Below is a small trained network, with its code and all its weights. Each question gives an input and a class and asks what happens when units are switched off, that is, made to give their printed mean instead of their output.

import numpy as np


def w(rows, s, z=0):
    codes = np.array(rows[::2]) - 128.0
    scale = np.full(codes.shape[1], s)
    scale[-1] = z or s
    return codes * scale


def f(y):
    return y / 2 * (1 + np.tanh(0.7978845608 * (y + 0.044715 * y**3)))


def log_softmax(a):
    a = a - a.max(-1, keepdims=True)
    return a - np.log(np.exp(a).sum(-1, keepdims=True))


def net(x, mask):
    res = np.array(x, float).reshape(1, 7) / 4 @ E
    y = f(res @ A[0][:, :-1].T + A[0][:, -1])
    res = res + np.where(mask, y, B[0][:, -1]) @ B[0][:, :-1]
    return log_softmax(res[-1] @ U[:, :-1].T + U[:, -1])


A, B = {}, {}
E = w([
[81,231,78,143,157,100,169,142,84],'x0',
[202,170,66,180,102,139,17,224,134],'x1',
[127,138,135,139,114,118,141,136,147],'x2',
[101,70,85,243,52,134,152,101,50],'x3',
[5,110,95,94,77,99,41,118,179],'x4',
[106,84,157,210,240,70,95,135,159],'x5',
[155,146,41,165,149,164,142,3,220],'x6',
],0.006)
A[0] = w([
[149,166,83,143,123,142,67,182,115,86],'neuron 1',
[178,184,126,76,59,197,137,96,83,74],'neuron 2',
[210,130,127,123,161,133,173,129,83,56],'neuron 3',
[150,191,131,45,192,76,115,139,161,34],'neuron 4',
[63,119,94,98,95,81,75,120,152,57],'neuron 5',
[201,135,151,139,154,140,177,132,92,70],'neuron 6',
[225,60,179,133,126,152,130,113,137,161],'neuron 7',
[194,137,150,148,150,133,184,142,114,22],'neuron 8',
[71,124,175,113,135,134,184,90,129,58],'neuron 9',
[128,88,104,212,78,155,133,151,112,54],'neuron 10',
[145,128,100,52,46,198,144,119,120,119],'neuron 11',
[112,90,88,212,69,93,167,131,104,83],'neuron 12',
[177,145,150,54,178,126,72,125,158,98],'neuron 13',
[126,208,84,125,157,62,179,137,82,69],'neuron 14',
[114,120,168,115,115,97,128,169,90,5],'neuron 15',
[114,121,178,90,126,104,140,195,88,114],'neuron 16',
[95,152,129,154,119,117,135,133,87,90],'neuron 17',
[126,105,169,202,194,45,111,98,116,167],'neuron 18',
[140,172,156,61,158,93,116,142,181,13],'neuron 19',
[102,97,148,192,208,118,91,123,125,69],'neuron 20',
[79,87,170,95,171,114,177,80,119,25],'neuron 21',
[152,112,196,95,124,136,115,128,190,136],'neuron 22',
[112,128,185,121,130,135,125,175,75,79],'neuron 23',
[160,145,78,152,148,128,173,63,181,93],'neuron 24',
[27,83,81,93,101,79,91,123,119,76],'neuron 25',
[77,83,149,106,120,98,203,84,115,58],'neuron 26',
[118,203,198,101,166,142,122,163,187,152],'neuron 27',
[171,163,79,151,99,109,66,176,142,21],'neuron 28',
[133,104,134,190,208,68,100,147,164,44],'neuron 29',
[206,159,130,163,188,156,180,137,80,107],'neuron 30',
[98,141,192,130,116,115,125,192,106,78],'neuron 31',
[127,63,113,174,106,176,111,107,57,147],'neuron 32',
[139,147,47,143,133,134,130,91,201,118],'neuron 33',
[109,99,131,202,68,99,146,114,83,52],'neuron 34',
[48,134,112,105,110,124,54,114,137,49],'neuron 35',
[82,109,170,100,125,118,181,81,135,52],'neuron 36',
[79,247,85,152,143,59,189,152,117,156],'neuron 37',
[125,94,168,181,206,102,102,130,162,90],'neuron 38',
[193,2,182,124,53,134,111,135,210,199],'neuron 39',
[109,121,163,108,109,91,126,183,88,55],'neuron 40',
[128,142,92,134,141,172,157,13,181,118],'neuron 41',
[164,183,74,155,156,191,94,57,189,70],'neuron 42',
[170,165,104,169,96,122,58,168,148,24],'neuron 43',
[149,156,108,79,33,145,148,129,126,115],'neuron 44',
[113,135,183,118,121,102,107,163,78,43],'neuron 45',
[93,102,124,205,76,100,148,88,77,102],'neuron 46',
[181,134,88,154,127,151,46,171,132,109],'neuron 47',
],0.0081,0.0031)
B[0] = w([
[150,83,147,151,159,146,178,142,83,195],'neuron 1',
[100,141,93,121,56,49,161,186,139,197],'neuron 2',
[82,86,100,174,109,175,117,163,217,163],'neuron 3',
[208,128,71,79,117,155,98,78,139,199],'neuron 4',
[78,23,118,212,119,215,137,194,254,189],'neuron 5',
[79,46,80,213,106,197,89,159,232,166],'neuron 6',
[50,79,100,145,140,151,82,142,113,200],'neuron 7',
[105,52,92,190,111,171,126,157,216,150],'neuron 8',
[196,88,129,140,206,132,180,168,97,176],'neuron 9',
[182,160,79,67,157,143,132,72,131,166],'neuron 10',
[100,144,91,119,81,45,184,192,115,210],'neuron 11',
[197,147,100,26,113,154,91,89,152,185],'neuron 12',
[153,129,74,59,129,145,107,102,116,201],'neuron 13',
[65,78,85,141,147,146,77,114,88,183],'neuron 14',
[176,90,203,201,88,120,109,86,128,142],'neuron 15',
[157,108,186,143,87,116,89,84,121,199],'neuron 16',
[139,99,135,103,137,135,87,112,120,139],'neuron 17',
[114,145,96,83,66,83,140,156,133,224],'neuron 18',
[211,141,75,53,115,184,109,105,170,172],'neuron 19',
[138,124,90,115,66,64,166,169,126,182],'neuron 20',
[176,100,118,149,172,126,198,184,102,189],'neuron 21',
[127,130,88,85,143,153,113,94,91,184],'neuron 22',
[147,111,189,172,82,114,98,78,126,168],'neuron 23',
[158,101,214,179,64,118,90,111,96,205],'neuron 24',
[117,73,125,148,127,175,129,139,175,211],'neuron 25',
[183,109,130,136,207,150,183,152,107,189],'neuron 26',
[160,138,79,66,116,147,93,85,129,215],'neuron 27',
[171,53,160,153,196,133,203,166,109,190],'neuron 28',
[116,138,107,80,58,37,176,188,157,191],'neuron 29',
[67,73,113,156,91,181,115,163,190,200],'neuron 30',
[161,95,179,143,87,126,107,89,122,174],'neuron 31',
[141,166,101,63,133,142,109,90,127,179],'neuron 32',
[148,101,215,181,83,124,107,121,95,220],'neuron 33',
[206,180,88,51,122,180,109,60,178,166],'neuron 34',
[109,48,111,186,99,221,154,190,214,186],'neuron 35',
[200,64,163,162,213,159,225,189,85,177],'neuron 36',
[13,75,95,109,178,138,69,78,6,244],'neuron 37',
[110,155,82,91,53,56,149,175,126,197],'neuron 38',
[8,139,90,138,213,112,58,99,18,254],'neuron 39',
[165,120,204,204,86,98,89,85,132,166],'neuron 40',
[141,105,204,154,97,103,105,115,100,243],'neuron 41',
[160,97,219,154,79,92,97,77,102,234],'neuron 42',
[192,81,168,145,238,155,237,197,93,187],'neuron 43',
[99,137,94,102,87,78,169,173,127,195],'neuron 44',
[182,99,195,176,76,114,105,97,128,158],'neuron 45',
[185,142,98,44,122,159,106,95,150,190],'neuron 46',
[148,87,164,151,235,137,218,170,69,213],'neuron 47',
],0.0068,0.0051)
U = w([
[182,108,153,144,211,143,222,161,107,117],'0',
[77,91,116,168,100,207,114,156,246,107],'1',
[166,120,223,160,67,98,81,91,116,98],'2',
[198,152,73,55,126,162,99,87,154,104],'3',
[92,142,89,104,65,13,179,179,138,107],'4',
[26,117,106,126,173,134,70,110,52,120],'5',
[108,132,136,125,131,133,126,128,134,252],'6',
[88,234,137,160,167,114,125,121,145,119],'7',
],0.011,0.016)

Each question gives the input, the list of numbers given to net, and the class t.
The units are the neurons (one row each of A and B). Each row of codes is followed by its name. A weight is (code - 128) times the scale printed after its matrix; where a second scale follows, it is the last column's (A, B and U).
mask holds one flag per neuron, in row order. A switched-off neuron (its flag False) gives its mean, the last column of its row in B, instead of its output. The means were averaged over made-up inputs and are rounded, as every weight is.
A unit's drop is (log p(t) with every unit on - log p(t) with that unit switched off) / (log p(t) with every unit on - log p(t) with every unit switched off).
The circuit of an input: a set's keep is (log p(t) with only the set's units on - log p(t) with every unit switched off) / (log p(t) with every unit on - log p(t) with every unit switched off). Starting from the 12 units with the biggest drops (on a tie, the unit counted first), units are removed one at a time, each time the one whose removal leaves the highest keep (on an exact tie, the one counted first), for as long as the keep stays at least 0.8.
units of the circuit, in order: the units of the circuit, biggest drop first
unit that matters most: the unit with the biggest drop
top k neurons: the k neurons with the biggest drops, biggest first
input [-6,8,7,7,-4,6,8], class 0: units of the circuit, in order -> [neuron 47]
input [0,-3,-7,-7,4,2,7], class 2: units of the circuit, in order -> [neuron 41; neuron 42]
input [1,0,3,-8,2,7,2], class 3: units of the circuit, in order -> [neuron 4; neuron 19]
input [4,-7,2,2,7,3,7], class 0: units of the circuit, in order -> [neuron 36; neuron 26]
input [-5,4,1,-2,-7,2,-6], class 1: units of the circuit, in order -> [neuron 6; neuron 30]
input [5,4,6,-3,-7,-6,-7], class 1: top 3 neurons -> [neuron 6; neuron 30; neuron 3]
input [-3,4,-6,-3,-7,-8,6], class 4: top 3 neurons -> [neuron 2; neuron 11; neuron 44]
input [-1,-3,7,4,-4,-7,3], class 4: units of the circuit, in order -> [neuron 2; neuron 11]
input [8,5,0,-6,-4,-1,5], class 5: top 2 neurons -> [neuron 37; neuron 14]
input [-2,-4,5,-8,5,7,4], class 3: units of the circuit, in order -> [neuron 19; neuron 4]
input [-8,-6,-7,-6,-1,-3,-5], class 5: top 2 neurons -> [neuron 39; neuron 7]
input [-7,4,0,-6,0,8,-5], class 4: top 2 neurons -> [neuron 29; neuron 38]
input [0,2,2,-7,-6,8,-2], class 4: units of the circuit, in order -> [neuron 29; neuron 38]
input [-3,2,7,1,-5,-7,-6], class 4: unit that matters most -> neuron 2
input [5,2,3,2,-6,2,-1], class 1: units of the circuit, in order -> [neuron 30; neuron 6]
input [-4,6,3,8,-4,-7,-5], class 3: top 4 neurons -> [neuron 34; neuron 10; neuron 12; neuron 32]
input [-1,6,6,5,0,1,-8], class 2: units of the circuit, in order -> [neuron 40; neuron 45]
input [-7,-4,-5,7,-5,-6,-3], class 3: units of the circuit, in order -> [neuron 34; neuron 32]
input [8,8,-8,2,-4,4,2], class 0: top 4 neurons -> [neuron 43; neuron 47; neuron 28; neuron 39]
input [7,-4,-7,-2,1,-4,-3], class 5: top 2 neurons -> [neuron 37; neuron 14]
input [8,-4,-3,-2,-8,7,0], class 1: top 2 neurons -> [neuron 30; neuron 6]
input [-2,-2,6,7,3,8,-6], class 4: top 4 neurons -> [neuron 18; neuron 20; neuron 29; neuron 38]
